Here is a tiny trained network, its code and every weight. The questions are about switching its units off for an input and a target symbol, where a switched-off unit gives its printed mean instead of its output.

import numpy as np


def w(rows, s, z=0):
    codes = np.array(rows[::2]) - 128.0
    scale = np.full(codes.shape[1], s)
    scale[-1] = z or s
    return codes * scale


def f(y):
    return np.maximum(y, 0)


def softmax(a):
    e = np.exp(a - a.max(-1, keepdims=True))
    return e / e.sum(-1, keepdims=True)


def log_softmax(a):
    a = a - a.max(-1, keepdims=True)
    return a - np.log(np.exp(a).sum(-1, keepdims=True))


def net(x, mask):
    ids = ['αβζμπστφ'.index(c) for c in x.split()]
    T = len(ids)
    res = E[ids] + P[:T]
    u = 0
    for l in range(2):
        q, k, v = (res @ M[l].T for M in (Q, K, V))
        z = softmax(np.where(np.tri(T) > 0, q @ k.T / 2**0.5, -1e9)) @ v
        res = res + np.where(mask[u], z, O[l][:, -1]) @ O[l][:, :-1]
        u += 1
        y = f(res @ A[l][:, :-1].T + A[l][:, -1])
        res = res + np.where(mask[u : u + 16], y, B[l][:, -1]) @ B[l][:, :-1]
        u += 16
    return log_softmax(res[-1] @ U[:, :-1].T + U[:, -1])


Q, K, V, O, A, B = {}, {}, {}, {}, {}, {}
E = w([
[81,141,139,160,145,103,175,43,199,154],'α',
[219,138,137,145,162,32,128,120,171,148],'β',
[147,118,192,145,138,161,162,192,206,56],'ζ',
[165,142,132,130,108,78,150,60,237,146],'μ',
[139,144,79,250,39,156,182,119,178,172],'π',
[88,170,77,186,201,34,144,149,115,104],'σ',
[119,109,183,231,105,91,188,81,100,156],'τ',
[25,165,67,165,141,93,189,67,134,135],'φ',
],0.015)
P = w([
[111,21,112,156,207,145,34,95,136,57],'0',
[122,32,23,164,139,129,208,109,112,235],'1',
[43,161,62,166,80,80,196,116,148,200],'2',
[70,129,116,192,106,118,167,106,90,166],'3',
[157,198,125,159,173,74,122,152,143,174],'4',
[90,178,154,198,87,119,142,107,75,147],'5',
[129,199,119,172,129,148,126,108,93,178],'6',
[102,208,134,186,127,160,170,83,63,134],'7',
[165,222,124,151,132,160,150,72,52,171],'8',
[141,218,131,133,111,203,154,41,1,197],'9',
[236,225,101,91,157,206,132,52,29,205],'10',
],0.0076)
Q[0] = w([
[188,203,164,190,166,149,255,110,205,139],'0.h1',
[134,149,151,98,138,149,154,112,119,128],'0.h1',
],0.038)
K[0] = w([
[130,90,182,103,145,243,120,129,114,3],'0.h1',
[126,141,139,121,164,121,130,117,123,96],'0.h1',
],0.028)
V[0] = w([
[165,185,21,80,76,149,120,199,227,90],'0.h1',
[189,252,109,230,143,135,136,52,87,156],'0.h1',
],0.013)
O[0] = w([
[92,131,136,77,90,141,8,163,92,200,1],'0.h1',
[77,134,1,42,106,15,186,161,158,81,166],'0.h1',
],0.007,0.0036)
A[0] = w([
[141,143,164,162,80,110,170,119,98,108,83],'0.n1',
[162,109,175,117,141,115,104,153,91,3,88],'0.n2',
[147,118,144,145,133,80,118,114,70,156,203],'0.n3',
[113,92,153,96,113,97,131,128,95,116,21],'0.n4',
[86,129,123,130,163,120,103,114,88,110,52],'0.n5',
[143,104,80,77,131,147,126,147,141,180,72],'0.n6',
[124,165,147,99,50,102,83,129,96,66,156],'0.n7',
[102,83,124,82,141,166,95,77,155,65,9],'0.n8',
[141,157,106,159,83,112,133,107,107,178,202],'0.n9',
[79,128,158,104,52,72,128,162,136,129,185],'0.n10',
[161,237,163,94,116,204,82,108,75,103,106],'0.n11',
[117,143,106,124,146,130,91,132,92,63,11],'0.n12',
[187,156,149,88,75,130,174,116,133,153,136],'0.n13',
[94,139,139,121,134,130,105,80,168,160,213],'0.n14',
[148,146,118,139,138,131,176,155,164,126,6],'0.n15',
[135,90,147,129,89,100,114,127,84,113,12],'0.n16',
],0.012,0.0021)
B[0] = w([
[179,149,89,105,169,129,115,131,99,103,201],'0.n1',
[102,50,68,131,123,120,96,101,150,147,137],'0.n2',
[104,159,98,133,110,135,147,145,203,121,178],'0.n3',
[154,135,118,94,173,149,131,142,120,143,128],'0.n4',
[151,126,123,186,151,152,129,161,125,154,161],'0.n5',
[163,193,142,144,141,134,91,131,88,129,136],'0.n6',
[122,115,133,158,104,120,170,107,141,167,132],'0.n7',
[56,141,161,80,127,113,137,57,104,134,136],'0.n8',
[125,124,117,133,175,86,115,186,183,131,255],'0.n9',
[176,85,93,120,172,159,108,109,125,175,151],'0.n10',
[138,149,136,88,182,163,145,137,60,10,173],'0.n11',
[98,130,119,122,155,160,133,151,115,147,133],'0.n12',
[55,122,122,162,159,113,120,118,91,122,172],'0.n13',
[169,138,179,159,137,88,168,182,121,113,205],'0.n14',
[118,114,83,94,167,119,154,78,92,109,203],'0.n15',
[144,129,142,153,120,128,138,148,147,149,130],'0.n16',
],0.013,0.0097)
Q[1] = w([
[150,87,142,175,252,124,126,159,144,78],'1.h1',
[91,166,91,95,18,138,97,86,128,161],'1.h1',
],0.042)
K[1] = w([
[66,78,171,76,101,224,56,125,133,101],'1.h1',
[166,166,42,110,206,2,208,98,151,177],'1.h1',
],0.023)
V[1] = w([
[125,162,250,112,139,121,173,89,128,106],'1.h1',
[221,97,171,59,79,83,88,48,213,134],'1.h1',
],0.014)
O[1] = w([
[102,146,101,207,124,120,86,2,67,136,154],'1.h1',
[139,122,102,149,109,57,86,177,27,93,1],'1.h1',
],0.0086,0.0094)
A[1] = w([
[90,82,175,152,100,142,38,143,192,177,183],'1.n1',
[157,175,142,62,93,161,131,148,102,117,43],'1.n2',
[126,64,124,116,128,78,100,160,70,122,104],'1.n3',
[136,145,141,125,85,132,122,140,130,128,63],'1.n4',
[139,99,112,150,103,77,144,114,144,78,151],'1.n5',
[165,87,134,102,98,199,148,135,172,172,106],'1.n6',
[194,79,104,129,121,115,182,105,103,153,91],'1.n7',
[116,130,81,150,86,71,122,76,128,173,54],'1.n8',
[138,130,146,65,90,139,85,200,104,224,3],'1.n9',
[144,210,191,158,113,208,89,178,126,128,171],'1.n10',
[103,158,144,138,76,96,54,150,66,186,92],'1.n11',
[101,104,150,174,56,83,84,166,186,248,96],'1.n12',
[123,108,122,83,99,106,134,209,87,100,56],'1.n13',
[155,105,100,161,78,104,168,111,208,230,90],'1.n14',
[145,147,154,170,103,134,72,148,106,182,166],'1.n15',
[121,113,139,116,84,65,151,147,75,123,85],'1.n16',
],0.012,0.0029)
B[1] = w([
[130,200,79,127,191,107,177,101,150,122,136],'1.n1',
[67,118,111,161,134,129,106,97,131,103,135],'1.n2',
[174,186,196,152,101,184,136,140,190,103,193],'1.n3',
[138,114,103,144,189,104,110,144,138,105,128],'1.n4',
[121,174,111,112,123,142,179,114,52,133,192],'1.n5',
[154,152,152,159,151,40,109,228,83,169,184],'1.n6',
[110,162,142,117,94,109,157,107,133,87,178],'1.n7',
[139,127,184,80,102,104,73,210,50,165,204],'1.n8',
[55,86,109,171,22,42,108,119,126,56,148],'1.n9',
[157,41,126,82,74,89,126,199,134,139,172],'1.n10',
[32,101,79,149,55,102,131,118,176,44,169],'1.n11',
[80,131,121,130,145,209,103,3,164,155,147],'1.n12',
[184,103,120,142,68,159,101,43,129,227,193],'1.n13',
[88,92,134,131,133,182,57,62,123,108,251],'1.n14',
[123,113,146,66,139,135,169,164,137,86,158],'1.n15',
[130,120,102,130,135,205,92,151,183,135,180],'1.n16',
],0.012,0.018)
U = w([
[102,219,111,92,57,124,93,124,47,238,29],'α',
[114,144,139,88,104,123,108,218,158,205,250],'β',
[101,111,60,104,14,97,99,130,149,211,75],'ζ',
[156,94,119,100,70,180,105,150,107,154,38],'μ',
[132,138,61,59,52,110,186,147,150,158,175],'π',
[190,207,91,124,29,219,108,142,139,230,155],'σ',
[28,197,89,122,137,251,47,28,153,193,203],'τ',
[56,227,105,120,22,184,74,176,146,124,32],'φ',
],0.0025)

Each question gives the input, a string of symbols that net reads in full, and the target symbol t.
The units are the heads (2 rows each of Q, K, V and O) and the neurons (one row each of A and B). Each row of codes is followed by its name. A weight is (code - 128) times the scale printed after its matrix; where a second scale follows, it is the last column's (O, A, B and U).
mask holds one flag per unit, layer by layer, with each layer's heads first. A switched-off unit (its flag False) gives its mean, the last column of its rows in O or B, instead of its output. The means were averaged over made-up inputs and are rounded, as every weight is.
A unit's drop is (log p(t) with every unit on - log p(t) with that unit switched off) / (log p(t) with every unit on - log p(t) with every unit switched off).
The circuit of an input: a set's keep is (log p(t) with only the set's units on - log p(t) with every unit switched off) / (log p(t) with every unit on - log p(t) with every unit switched off). Starting from the 12 units with the biggest drops (on a tie, the unit counted first), units are removed one at a time, each time the one whose removal leaves the highest keep (on an exact tie, the one counted first), for as long as the keep stays at least 0.8.
circuit, biggest first: the units of the circuit, biggest drop first
most important unit: the unit with the biggest drop
top k neurons: the k neurons with the biggest drops, biggest first
top k neurons in layer l: the k neurons of layer l with the biggest drops, biggest first
drop of u: that unit's drop, to one decimal
input σ β φ σ φ φ π, target β: most important unit -> 1.n6
input β α φ β φ φ μ φ π, target σ: top 4 neurons -> 1.n13; 0.n2; 1.n3; 0.n13
input σ β φ φ α, target β: circuit, biggest first -> 1.n6; 1.h1
input φ φ φ φ α τ, target τ: circuit, biggest first -> 1.h1; 1.n14
input σ μ φ φ π β φ φ φ σ, target β: circuit, biggest first -> 1.h1; 1.n6; 0.n12
input φ φ σ, target τ: circuit, biggest first -> 1.h1; 1.n14; 0.n5
input φ ζ φ, target τ: top 2 neurons -> 1.n12; 0.n1
input φ π α, target τ: circuit, biggest first -> 1.n14; 1.h1
input π π μ μ, target ζ: top 2 neurons -> 1.n9; 0.n10
input μ μ σ φ φ σ β α π φ π, target φ: top 2 neurons -> 0.n9; 1.n11
input β φ φ β α α φ α φ β β, target σ: top 4 neurons -> 1.n13; 0.n2; 0.n13; 1.n3
input β φ σ φ μ φ β α β, target σ: top 2 neurons -> 1.n13; 0.n2
input π φ φ β φ φ φ α σ β, target ζ: top 3 neurons -> 1.n9; 0.n10; 1.n13
input μ α β φ ζ β φ μ, target β: top 3 neurons -> 0.n11; 0.n14; 1.n14
input β φ σ σ φ φ β ζ μ φ π, target β: most important unit -> 0.n2
input α φ φ β β φ φ φ π, target α: top 2 neurons -> 1.n8; 0.n8
input σ β π φ β φ μ, target β: circuit, biggest first -> 1.n6; 1.h1; 0.n12
input α β μ τ, target α: top 2 neurons -> 1.n8; 0.n8
input β π π φ μ β φ φ α φ, target σ: top 3 neurons -> 1.n13; 0.n2; 1.n3
input β β σ φ α φ α μ, target σ: top 2 neurons -> 1.n13; 0.n2
input τ φ μ φ β φ μ, target π: top 2 neurons in layer 0 -> 0.n2; 0.n15
input φ σ ζ φ φ, target β: top 3 neurons in layer 1 -> 1.n10; 1.n14; 1.n13
input α φ φ φ φ α, target α: top neuron -> 1.n8
input τ β φ φ φ β φ π, target π: drop of 1.n9 -> 0.0
input φ π φ β τ β, target τ: drop of 0.n8 -> 0.1
